Below are the code and all the weights of a small trained network. Each question names an input and a class and asks about switching units off, where a switched-off unit gives its printed mean instead of its output.

import numpy as np


def w(rows, s, z=0):
    codes = np.array(rows[::2]) - 128.0
    scale = np.full(codes.shape[1], s)
    scale[-1] = z or s
    return codes * scale


def norm(h):
    return h / np.sqrt((h * h).mean(-1, keepdims=True) + 1e-5)


def f(y):
    return y / 2 * (1 + np.tanh(0.7978845608 * (y + 0.044715 * y**3)))


def log_softmax(a):
    a = a - a.max(-1, keepdims=True)
    return a - np.log(np.exp(a).sum(-1, keepdims=True))


def net(x, mask):
    res = np.array(x, float).reshape(1, 5) / 4 @ E
    u = 0
    for l in range(4):
        y = f(norm(res) @ A[l][:, :-1].T + A[l][:, -1])
        res = res + np.where(mask[u : u + 3], y, B[l][:, -1]) @ B[l][:, :-1]
        u += 3
    return log_softmax(norm(res)[-1] @ U[:, :-1].T + U[:, -1])


A, B = {}, {}
E = w([
[216,133,133,135,26,204,160,2,140,88,181,175],'x0',
[124,193,139,127,139,183,138,240,151,17,183,123],'x1',
[123,156,149,143,133,131,110,111,158,120,88,150],'x2',
[129,145,152,108,69,178,107,185,236,232,191,141],'x3',
[198,141,145,114,79,111,152,194,149,116,30,94],'x4',
],0.0091)
A[0] = w([
[2,113,147,175,130,112,28,81,94,99,241,204,1],'0.n1',
[106,213,156,80,85,115,119,179,157,229,225,202,40],'0.n2',
[125,104,169,93,179,43,65,155,124,149,165,92,137],'0.n3',
],0.005,0.0019)
B[0] = w([
[189,220,1,91,80,70,122,220,144,129,105,110,246],'0.n1',
[53,225,154,199,113,108,185,62,154,116,57,80,251],'0.n2',
[183,230,161,194,149,208,113,147,124,141,62,83,217],'0.n3',
],0.0095,0.0028)
A[1] = w([
[104,171,61,124,214,138,79,98,121,192,198,210,21],'1.n1',
[214,98,198,62,78,24,170,179,183,107,53,105,3],'1.n2',
[40,135,110,146,136,59,147,113,1,12,91,187,116],'1.n3',
],0.0069,0.002)
B[1] = w([
[86,208,71,139,36,73,238,252,68,118,151,250,159],'1.n1',
[103,247,35,42,40,30,175,178,125,162,160,195,190],'1.n2',
[117,186,212,248,72,61,239,112,183,191,117,1,253],'1.n3',
],0.0068,0.0061)
A[2] = w([
[112,33,106,175,74,85,104,119,101,255,55,177,49],'2.n1',
[32,119,153,80,219,98,49,184,54,192,69,99,4],'2.n2',
[120,167,147,109,111,152,119,147,219,139,177,100,86],'2.n3',
],0.0059,0.0028)
B[2] = w([
[44,195,204,71,137,228,179,146,115,36,154,217,250],'2.n1',
[196,116,108,185,142,92,3,159,162,105,186,122,243],'2.n2',
[100,122,164,154,131,115,156,111,63,145,111,119,232],'2.n3',
],0.015,0.0027)
A[3] = w([
[238,124,135,155,32,189,93,26,112,111,193,181,18],'3.n1',
[92,140,217,162,136,126,134,209,111,50,153,126,207],'3.n2',
[48,93,204,151,83,189,114,167,212,255,168,131,2],'3.n3',
],0.0073,0.00074)
B[3] = w([
[108,81,130,141,176,102,11,195,158,170,105,121,237],'3.n1',
[122,21,133,17,118,204,107,20,110,146,163,216,255],'3.n2',
[208,82,127,176,193,61,199,88,71,58,110,29,199],'3.n3',
],0.012,0.0061)
U = w([
[134,136,179,187,129,83,204,77,116,146,121,22,175],'0',
[105,217,38,118,59,81,141,203,139,168,129,174,230],'1',
[181,77,141,156,193,121,6,165,163,166,130,129,4],'2',
[82,104,161,61,142,219,165,108,112,99,157,202,114],'3',
],0.012,0.0011)

Each question gives the input, the list of numbers given to net, and the class t.
The units are the neurons (one row each of A and B). Each row of codes is followed by its name. A weight is (code - 128) times the scale printed after its matrix; where a second scale follows, it is the last column's (A, B and U).
mask holds one flag per neuron, layer by layer. A switched-off neuron (its flag False) gives its mean, the last column of its row in B, instead of its output. The means were averaged over made-up inputs and are rounded, as every weight is.
A unit's drop is (log p(t) with every unit on - log p(t) with that unit switched off) / (log p(t) with every unit on - log p(t) with every unit switched off).
The circuit of an input: a set's keep is (log p(t) with only the set's units on - log p(t) with every unit switched off) / (log p(t) with every unit on - log p(t) with every unit switched off). Starting from all 12 units, units are removed one at a time, each time the one whose removal leaves the highest keep (on an exact tie, the one counted first), for as long as the keep stays at least 0.8.
units of the circuit, in order: the units of the circuit, biggest drop first
most important unit: the unit with the biggest drop
k most important neurons: the k neurons with the biggest drops, biggest first
k most important neurons of layer l: the k neurons of layer l with the biggest drops, biggest first
drop of u: that unit's drop, to one decimal
input [7,1,-1,-4,-2], class 2: units of the circuit, in order : (3.n1)
input [7,-8,3,3,7], class 3: 2 most important neurons : (2.n1 0.n1)
input [-4,-3,5,6,5], class 0: 2 most important neurons : (3.n3 0.n1)
input [-5,3,4,-3,3], class 2: units of the circuit, in order : (2.n1 3.n2)
input [-7,5,8,2,5], class 2: units of the circuit, in order : (2.n1 3.n2)
input [7,-5,-7,4,-8], class 1: units of the circuit, in order : (1.n1 0.n1)
input [-8,0,-1,8,-4], class 0: 3 most important neurons : (3.n3 0.n2 3.n1)
input [-4,4,2,1,3], class 2: 2 most important neurons of layer 2 : (2.n1 2.n2)
input [8,2,3,-6,-5], class 2: 2 most important neurons : (3.n1 0.n2)
input [6,6,-5,2,-2], class 2: 2 most important neurons : (3.n1 2.n1)
input [4,6,2,-5,7], class 1: 4 most important neurons : (1.n2 2.n1 3.n3 0.n2)
input [6,5,-5,5,-6], class 1: 2 most important neurons of layer 3 : (3.n2 3.n1)
input [5,-6,-1,-4,0], class 3: 2 most important neurons : (2.n1 2.n2)
input [-1,-5,-8,0,-8], class 1: most important unit : 0.n1
input [-5,-5,1,6,-8], class 1: 2 most important neurons of layer 1 : (1.n1 1.n3)
input [-5,8,2,4,7], class 3: 2 most important neurons : (3.n2 0.n1)
input [7,6,5,0,-8], class 1: 2 most important neurons : (0.n1 1.n1)
input [-5,4,-1,2,-1], class 2: 3 most important neurons : (2.n2 2.n1 1.n3)
input [-1,-5,6,8,8], class 0: 2 most important neurons : (3.n3 0.n1)
input [-4,7,-1,0,2], class 3: most important neuron : (3.n2)
input [7,5,4,-6,-1], class 2: 2 most important neurons : (3.n1 0.n2)
input [-7,6,1,7,-1], class 0: 2 most important neurons of layer 3 : (3.n3 3.n1)
input [8,-3,-6,2,6], class 2: 2 most important neurons : (3.n1 0.n1)
input [-1,-4,0,-4,5], class 1: 2 most important neurons : (1.n2 3.n3)
input [7,3,-3,7,7], class 0: 2 most important neurons of layer 3 : (3.n3 3.n2)
input [1,-7,5,8,5], class 0: 2 most important neurons of layer 3 : (3.n3 3.n2)
input [6,3,6,2,-7], class 1: most important unit : 0.n1
input [7,5,0,-5,8], class 1: 2 most important neurons of layer 2 : (2.n1 2.n2)
input [-4,-3,7,-3,8], class 1: drop of 1.n2 : 2.0
input [-5,-7,0,-2,3], class 3: drop of 2.n1 : 1.8
